Each row has a name. Each question is about the rows just above it.

-3.50	5.14	2.01	-4.91	-2.98	-2.99	-2.98	-0.82	-0.91	-1.74	-2.98	-3.99	-2.98	-3.99	-4.17	0.66  J
2.54	6.96	0.05	1.00	0.74	0.55	-0.65	2.95	-0.21	-1.62	-1.35	-2.54	2.59	1.08	-4.68	1.08  M
-4.63	-1.76	-2.14	-3.20	-0.52	-7.04	-1.15	-4.82	0.51	5.43	0.98	3.71	-6.31	-0.58	8.19	-4.23  Q
4.40	-5.49	-1.38	5.80	-5.55	2.86	0.99	0.34	2.61	1.54	2.45	4.43	3.37	-3.88	4.42	0.00  S
0.44	3.81	-3.91	0.34	-6.77	-1.08	2.07	-4.56	0.86	2.37	4.21	6.23	-1.82	-2.88	3.78	-3.50  E
-0.32	-1.54	0.90	3.70	1.54	-3.85	-1.45	3.70	3.70	-1.54	-0.91	-0.63	3.21	3.70	0.50	0.25  G
-2.25	3.72	-0.60	-4.23	1.69	1.11	2.52	-3.86	-0.27	-1.35	2.30	0.95	-6.14	1.19	-1.55	-0.90  A
-1.19	3.91	-1.01	-2.67	-1.08	2.28	4.76	-3.44	0.51	-2.35	4.39	3.30	-4.06	-0.17	-1.13	-1.43  R
1.25	-3.79	2.62	1.67	4.09	-0.68	-6.97	4.38	-0.98	1.42	-9.06	-9.19	3.90	1.90	-1.70	2.98  W
0.62	-4.89	3.02	2.30	4.46	1.00	-1.30	5.21	-0.12	-1.02	-2.12	-3.28	3.99	1.20	-0.78	3.18  Z
-5.43	9.41	-2.54	-5.29	-0.78	-6.04	0.10	-6.22	-1.68	6.32	0.53	1.76	-6.64	1.36	4.48	-4.15  B
How many times does J hold -2.98?
4
Count of 3.69 in G:
0
Is 3.30	-4.06 printed in one of the named rows, side by side and in this order?
yes

0.24	0.76	-0.73	-0.43	0.89	5.90	0.76	-0.31	2.30	0.52	0.20	-4.91	0.02	-0.59	0.54	-0.32	1.06	-1.00	0.85	-0.40	1.78	-0.47	-2.26	-0.05	-0.68	1.07	-0.61	0.48	0.09	-0.60	0.67	-0.97	-0.18	-0.70	-0.24	1.04	-1.06	2.42 = N
-0.68	2.97	-2.20	-0.09	-0.67	2.61	-0.27	-1.19	0.56	0.37	0.11	0.49	-1.85	4.03	0.14	-0.67	-0.18	-0.02	0.25	0.69	-0.81	0.43	1.05	1.11	1.28	0.82	-1.38	0.59	-1.25	-0.10	-0.38	-0.17	-0.10	-0.62	0.53	-1.21	0.06	6.81 = K
-0.81	2.36	0.58	-1.27	0.22	-0.22	0.71	-2.36	5.41	-0.23	-0.52	-2.99	-2.30	-1.81	-0.66	-0.07	-0.51	-0.61	0.02	-0.25	0.18	0.77	1.17	0.04	-1.34	0.25	-0.60	-0.09	-2.75	0.00	-0.22	-0.23	1.24	-0.14	-1.30	-0.61	0.20	0.31 = Y
-0.33	2.04	-1.02	-0.09	0.43	0.06	0.40	-0.05	7.80	-0.31	0.13	-4.75	2.12	-2.40	-0.61	1.06	-0.72	-0.31	1.86	2.50	-0.81	1.08	2.04	-0.43	-2.53	0.73	0.70	-0.28	3.86	1.29	0.10	-0.13	-0.05	0.27	-2.00	-3.20	-0.84	-3.65 = P
-0.77	-2.35	-0.79	-0.25	-0.41	-1.60	1.98	2.46	4.49	0.07	-1.22	-0.85	0.32	1.95	-0.27	0.26	-0.81	0.20	0.82	-0.05	1.00	-0.12	1.88	-1.43	0.72	1.47	0.00	-0.19	1.98	-0.28	-1.02	-0.09	-0.46	-0.38	0.51	0.61	-0.13	4.15 = X
1.68	-1.67	1.33	-0.26	-0.43	4.43	0.51	-0.71	-6.60	0.52	-0.20	1.00	0.76	0.94	0.56	0.02	-0.86	-0.29	0.48	0.87	-0.62	-0.90	-1.48	-0.84	-0.98	0.06	1.20	0.64	0.58	0.40	-0.85	0.01	-0.69	0.65	1.05	2.00	0.07	-2.31 = C
-0.31	-2.54	1.14	-0.43	0.52	2.08	0.28	0.46	2.18	0.96	-0.58	2.57	-0.97	3.34	-0.39	-0.55	1.76	0.93	0.23	-0.09	0.80	-0.42	-2.90	-0.66	0.01	-0.82	-0.87	1.29	1.70	-0.23	-0.39	-1.39	0.34	1.59	-1.15	-0.84	1.22	-7.39 = V
0.77	1.55	-0.12	1.27	0.21	-2.47	0.55	0.40	2.58	0.10	-0.83	0.10	0.91	-1.86	-0.66	-0.96	0.20	0.70	-0.24	-0.49	-1.47	-0.20	-1.31	0.39	-1.39	0.20	-0.70	-1.09	0.94	-1.61	-1.13	-0.56	0.01	0.62	-0.91	-3.33	0.41	-3.43 = U
-0.64	2.37	-0.83	-0.74	0.83	-3.94	0.36	-0.85	-1.13	-0.45	-0.52	-5.78	-1.84	-2.99	-0.45	-1.07	-1.16	-1.13	1.32	-1.20	0.80	0.82	2.38	-0.54	0.80	2.87	-1.35	0.68	-1.95	-0.95	-0.25	-0.50	0.05	-0.18	0.83	3.19	-0.40	2.56 = F
Count of -0.61 in Y:
2
Does one of the named rows hold -2.36	5.40	-0.23	-0.52 side by side, in this order?
no
Among the named rows, does one hold 2.57	-0.97	3.34	-0.39 next to each other, in this order?
yes

-2.84	3.83	0.08	-5.60	1.77 = kek
-1.80	1.83	-0.75	-5.69	1.74 = kip
-1.56	2.91	-0.73	-6.76	0.95 = vari
-1.99	1.54	-1.04	-8.30	-0.30 = Vuger
-3.04	1.66	1.04	-7.04	-1.10 = dafar
-1.73	1.37	-0.09	-7.22	0.41 = Pakaz
-2.62	1.37	-0.09	-7.22	0.41 = Tekod
-2.43	3.86	-0.68	-5.02	2.96 = mabib
Among the named rows, does one hold -2.84	3.83	0.07 next to each other, in this order?
no
Is 0.08	-5.61 printed in one of the named rows, side by side and in this order?
no

